(in the rows, 100 means zero)
Each row is followed by its class. Each block has new classes.
107  99  97  103  124  88  98  119  100  43  99  121  126  132  83  96  102  90  78  91  116  103  113  110  85  112  107  154  98  104  84  129  110  72  128  70  114  101  98  104  94  105 : z349
108  98  105  104  124  95  94  108  113  88  92  120  93  79  95  118  90  105  92  104  104  126  98  87  100  102  106  89  111  89  101  98  103  109  101  88  109  102  121  92  98  88 : z349
101  104  93  104  103  111  94  110  84  81  97  104  101  92  90  124  73  93  98  104  88  113  104  131  96  96  95  105  97  104  99  94  97  114  113  129  132  108  89  97  92  97 : z349
99  96  97  102  103  88  106  95  123  105  99  109  98  99  90  77  102  84  82  98  70  82  101  123  112  100  103  134  88  116  103  67  104  88  104  57  88  99  113  100  104  116 : z349
123  102  94  106  121  92  91  111  110  78  97  116  103  79  78  94  88  97  64  97  119  133  87  49  77  104  111  135  109  100  99  79  115  93  96  104  112  108  102  98  97  105 : z349
97  103  86  102  102  114  92  110  82  98  103  107  102  96  82  107  65  98  93  101  90  110  104  157  90  103  97  112  101  111  90  86  96  112  117  150  123  99  84  105  98  119 : z349
115  101  91  103  117  109  95  100  94  116  110  114  90  84  92  113  68  104  98  101  107  118  87  102  97  104  101  76  114  95  90  90  100  115  107  132  91  99  100  103  97  86 : z349
91  95  102  96  98  99  98  110  91  113  102  93  93  90  94  107  97  98  94  103  88  96  102  176  107  102  88  118  95  101  95  99  94  116  108  132  101  98  104  98  100  116 : z349
95  99  104  103  107  96  100  110  110  88  99  99  107  100  97  98  116  98  86  101  105  115  109  103  94  93  98  129  98  100  102  111  100  89  101  102  112  101  108  94  101  114 : z349
111  99  94  102  112  102  99  107  93  94  104  111  110  96  90  97  89  103  89  95  123  115  97  99  78  107  101  112  109  99  77  104  100  85  111  124  95  92  92  104  101  104 : z349
121  98  93  100  104  98  99  95  103  101  99  104  89  78  83  97  74  99  76  105  98  113  80  85  99  97  106  111  104  107  100  65  113  98  101  118  105  87  97  102  100  97 : z349
92  103  89  101  105  109  97  116  91  74  110  121  111  120  92  97  84  96  108  98  100  99  114  122  88  110  103  109  93  112  88  115  100  97  125  101  115  94  87  108  95  106 : z349
123  100  89  107  106  107  98  118  77  93  97  93  109  89  79  94  82  104  88  101  138  137  78  39  55  93  105  133  118  105  84  75  121  91  93  176  124  113  68  103  94  121 : z349
108  100  98  102  111  100  98  101  91  81  96  102  100  89  94  119  88  105  96  102  114  122  96  84  89  96  103  95  107  92  100  101  104  110  97  120  116  107  105  93  99  95 : z349
117  99  97  104  111  102  103  109  84  102  101  98  94  82  91  112  87  109  87  98  120  124  83  88  85  101  95  103  119  92  87  96  104  103  99  147  106  106  91  101  98  95 : z349
105  99  92  101  96  99  99  91  109  122  107  104  91  93  90  84  95  94  87  106  87  89  88  110  107  98  100  112  101  110  90  65  101  97  99  105  85  101  98  104  102  114 : z349
96  101  96  101  92  102  100  106  96  130  108  101  107  109  99  82  109  109  111  96  129  110  93  66  75  106  100  92  115  102  85  103  103  93  96  118  69  87  90  114  103  117 : z349
96  104  97  101  104  103  98  115  82  90  105  101  113  104  94  111  98  103  98  98  119  113  109  124  86  103  94  116  110  96  87  122  100  105  110  139  114  100  90  101  97  111 : z349
95  100  94  99  92  110  100  108  91  134  100  95  96  87  85  89  82  93  83  101  90  110  92  124  88  93  97  126  111  114  98  60  102  109  94  149  101  98  88  100  101  136 : z349
101  102  101  94  101  105  103  96  89  112  102  87  93  101  105  98  107  106  113  98  113  101  94  84  93  97  96  93  104  97  99  107  98  99  94  118  101  103  89  103  99  101 : z349
104  104  101  99  111  95  96  102  90  75  97  102  104  94  99  108  97  104  98  100  109  113  98  90  93  98  99  98  101  92  100  119  105  98  106  106  113  105  100  101  97  84 : z349
112  101  100  101  103  101  101  115  80  79  101  92  112  97  98  112  100  114  106  99  143  128  94  62  70  102  101  92  116  81  84  127  104  94  100  144  110  101  85  104  103  94 : z349
103  101  94  105  106  110  96  103  95  96  105  114  101  97  91  106  74  99  96  101  100  105  95  100  99  100  105  82  100  107  97  84  98  109  111  110  106  100  92  103  96  89 : z349
102  100  105  113  110  91  94  104  85  69  100  104  103  100  100  118  98  96  94  99  107  97  104  122  105  103  90  103  91  89  96  130  96  101  103  98  111  102  103  97  98  95 : z349
120  100  100  102  115  92  99  114  92  72  94  94  103  83  82  112  97  102  71  98  121  128  84  82  78  82  102  131  105  93  93  97  106  91  102  126  118  108  93  94  96  105 : z349
102  104  90  103  103  114  95  115  82  126  128  97  105  95  89  90  88  105  101  106  119  124  95  111  74  105  95  109  123  106  82  87  102  108  99  168  101  93  76  108  100  130 : z349
112  100  97  105  116  103  97  123  82  73  94  104  107  85  87  112  83  102  72  105  126  137  92  87  65  92  102  142  108  101  93  93  113  94  103  156  134  110  85  98  96  117 : z349
103  103  102  99  103  103  97  100  76  81  106  98  106  101  107  125  95  116  122  100  124  103  100  126  90  103  91  77  101  85  87  144  92  112  110  145  104  100  89  104  94  84 : z349
107  99  95  104  117  100  96  113  95  46  93  114  109  96  82  119  73  91  77  101  88  110  108  123  94  90  103  133  87  103  117  101  106  101  119  90  143  123  100  92  93  92 : z349
98  98  100  102  96  100  102  101  102  110  98  100  96  99  97  95  103  101  99  98  97  105  97  84  98  94  102  106  103  100  102  88  101  96  93  102  99  101  99  99  101  107 : z349
94  104  95  99  101  104  99  95  81  46  102  107  115  120  104  121  81  113  118  98  102  80  116  135  99  105  97  89  80  100  97  142  97  106  130  98  125  107  84  106  90  74 : z349
113  99  105  100  95  101  101  98  89  109  102  87  96  92  108  108  101  112  109  100  124  112  89  69  93  96  98  81  107  82  95  108  96  100  90  131  99  104  92  100  96  91 : z349
92  100  94  106  100  96  101  97  119  109  104  115  105  116  95  76  98  88  106  98  85  84  109  101  106  111  110  105  94  114  104  85  102  90  107  57  91  91  105  109  106  105 : z973
109  97  99  97  84  97  101  92  96  121  93  79  88  91  95  84  96  96  78  103  83  88  84  115  105  88  92  134  91  110  107  64  103  95  91  122  95  106  87  101  106  110 : z349
113  98  94  104  121  89  96  99  111  66  93  121  100  88  82  99  78  87  76  98  87  109  99  107  103  100  107  133  87  110  103  81  109  94  113  68  117  106  110  99  97  97 : z349
117  99  98  107  116  97  97  107  96  71  96  105  102  91  100  114  94  106  90  100  133  117  85  57  88  101  103  96  102  86  96  112  107  92  99  101  109  104  97  98  95  79 : z349
103  103  95  102  109  106  94  113  88  85  104  112  108  105  91  114  87  98  98  97  103  107  109  134  95  107  100  103  97  100  92  114  100  98  119  118  114  97  92  101  95  106 : z349
90  107  91  102  97  117  99  108  98  105  101  108  104  102  98  101  85  95  105  103  94  114  107  101  91  100  103  95  105  112  103  86  96  113  104  119  118  101  90  98  98  111 : z349
95  105  96  100  103  117  95  116  80  93  103  99  102  90  96  123  81  105  112  104  105  117  102  125  89  98  94  88  106  98  99  108  92  135  105  149  124  103  88  96  94  103 : z349
94  100  100  100  99  106  100  111  90  82  98  106  110  108  95  105  88  96  98  100  92  101  110  121  94  101  101  117  92  109  103  104  108  103  112  105  126  104  89  100  95  104 : z349
116  99  98  98  102  96  101  101  93  97  94  90  90  85  95  105  99  105  85  101  113  114  85  78  91  92  100  111  105  92  97  89  106  102  88  123  102  100  94  98  95  98 : z349
104  105  97  98  82  114  102  108  79  84  95  92  111  117  105  97  106  105  114  101  119  108  98  50  77  96  105  104  100  102  101  101  105  95  96  131  118  107  72  103  91  105 : z349
100  102  102  94  92  100  102  111  82  92  98  86  111  111  101  101  118  103  97  97  116  99  102  109  85  99  91  134  98  95  94  124  98  89  106  131  107  103  80  98  98  122 : z349
108  100  101  100  96  101  102  98  90  101  105  97  102  104  103  94  107  107  110  99  121  98  94  69  87  103  102  87  100  95  94  110  99  90  97  116  96  97  87  101  101  92 : z349

Each row is followed by its class.
59  101  96  121  107  106  84  102  116  100  109  98  109  103  116  100  69  89  95  101  100  114  113  83  91  108  100  82  98  95  123  110  97  121  106  88  104  91  101  106  95  92 : S
107  100  92  107  66  105  119  102  109  102  100  108  106  97  103  111  95  99  105  109  94  83  115  114  105  98  110  101  93  97  110  102  103  83  100  91  97  101  99  87  103  108 : C
111  98  105  94  104  106  102  95  96  110  109  98  106  99  99  97  109  104  94  95  103  117  69  103  97  102  110  100  112  106  88  96  102  112  92  99  100  95  102  101  92  126 : F
90  98  98  93  105  94  98  98  112  103  91  101  100  90  108  95  105  101  103  118  110  97  106  87  97  102  99  105  107  99  88  96  111  89  107  103  97  107  104  101  109  92 : H
102  98  104  97  99  99  116  95  103  102  91  107  103  86  93  104  95  101  97  96  98  111  114  115  109  96  98  98  93  103  116  103  100  83  94  103  97  114  105  102  109  99 : C
118  94  116  104  114  105  78  105  104  101  101  94  103  86  91  76  118  109  104  100  98  99  88  99  106  96  109  108  112  94  82  97  104  100  99  89  108  91  92  108  107  109 : F
100  65  100  88  98  106  103  102  112  104  100  97  97  95  108  98  104  100  109  94  109  102  111  90  91  99  89  107  101  97  90  98  102  95  108  101  96  94  99  102  100  97 : H
128  112  94  92  83  114  106  115  110  107  111  101  96  76  101  80  114  91  116  90  140  79  90  48  106  92  90  121  105  70  95  122  113  81  110  91  94  84  99  105  94  119 : B
84  104  92  93  100  91  100  106  119  103  113  90  119  91  114  103  87  94  96  102  101  118  117  74  96  102  99  96  93  98  109  100  105  103  96  101  95  89  106  99  101  90 : S
73  108  83  123  98  101  115  106  103  100  129  91  106  106  138  111  73  100  88  115  106  114  86  101  91  102  80  68  92  90  108  108  87  127  90  94  84  64  107  105  101  77 : S
107  113  111  92  88  99  103  107  76  95  90  103  106  102  105  98  99  92  96  99  98  109  122  107  96  103  95  92  109  112  112  108  109  81  95  113  102  95  97  101  94  127 : C
111  101  103  98  104  98  94  100  96  100  101  100  100  98  121  112  97  97  103  116  89  104  110  95  97  99  90  101  100  110  106  106  110  90  101  111  102  103  93  107  92  106 : H
93  101  95  108  100  90  104  97  104  95  93  96  73  105  103  110  96  98  96  102  99  82  100  113  100  100  103  105  93  98  98  92  97  96  102  94  97  106  101  101  106  79 : H
103  106  104  107  102  106  100  94  104  108  102  95  106  82  99  96  104  102  96  92  105  110  104  94  103  89  101  99  100  99  93  100  105  94  102  94  96  108  107  99  97  102 : H
122  98  103  105  100  110  114  106  105  108  110  103  105  59  102  86  102  95  111  92  126  104  73  103  87  87  109  101  100  91  92  101  103  89  109  78  100  85  92  91  99  92 : B
99  102  97  90  100  98  114  103  95  101  90  100  99  95  100  107  100  94  107  101  108  90  128  103  95  93  86  103  48  98  103  89  92  87  107  101  99  108  93  100  107  89 : C
82  96  99  100  100  94  90  95  100  102  119  88  101  81  118  85  94  97  94  96  107  123  74  85  100  102  106  88  110  93  95  86  103  117  101  85  99  84  126  103  102  86 : S
79  107  97  104  103  102  75  103  117  92  120  92  106  97  112  108  98  105  98  98  96  126  92  74  94  117  103  93  116  104  115  105  96  128  98  80  107  84  99  114  101  116 : S
152  100  93  83  77  114  116  110  97  112  110  93  90  89  97  80  118  97  116  105  140  63  98  57  112  56  90  117  109  65  92  109  110  83  112  84  93  85  108  99  94  116 : B
116  101  90  87  91  107  104  121  114  102  93  75  88  94  101  84  111  92  117  103  134  54  90  51  112  101  98  116  87  66  81  107  98  107  113  93  91  87  115  101  100  82 : B
106  106  98  105  98  100  113  73  89  104  109  92  110  89  115  104  75  94  107  104  103  115  92  111  93  94  91  91  104  96  92  100  104  98  97  95  96  78  108  105  100  97 : C
132  100  102  92  96  100  91  102  93  97  89  107  95  109  89  100  112  98  95  101  114  83  97  108  119  99  100  109  101  102  91  92  99  88  102  105  98  111  101  98  100  92 : H
128  100  96  97  91  108  111  120  112  108  109  92  94  82  109  83  108  93  123  77  145  63  109  48  96  101  89  129  109  64  97  125  116  86  122  86  98  92  103  100  91  111 : B
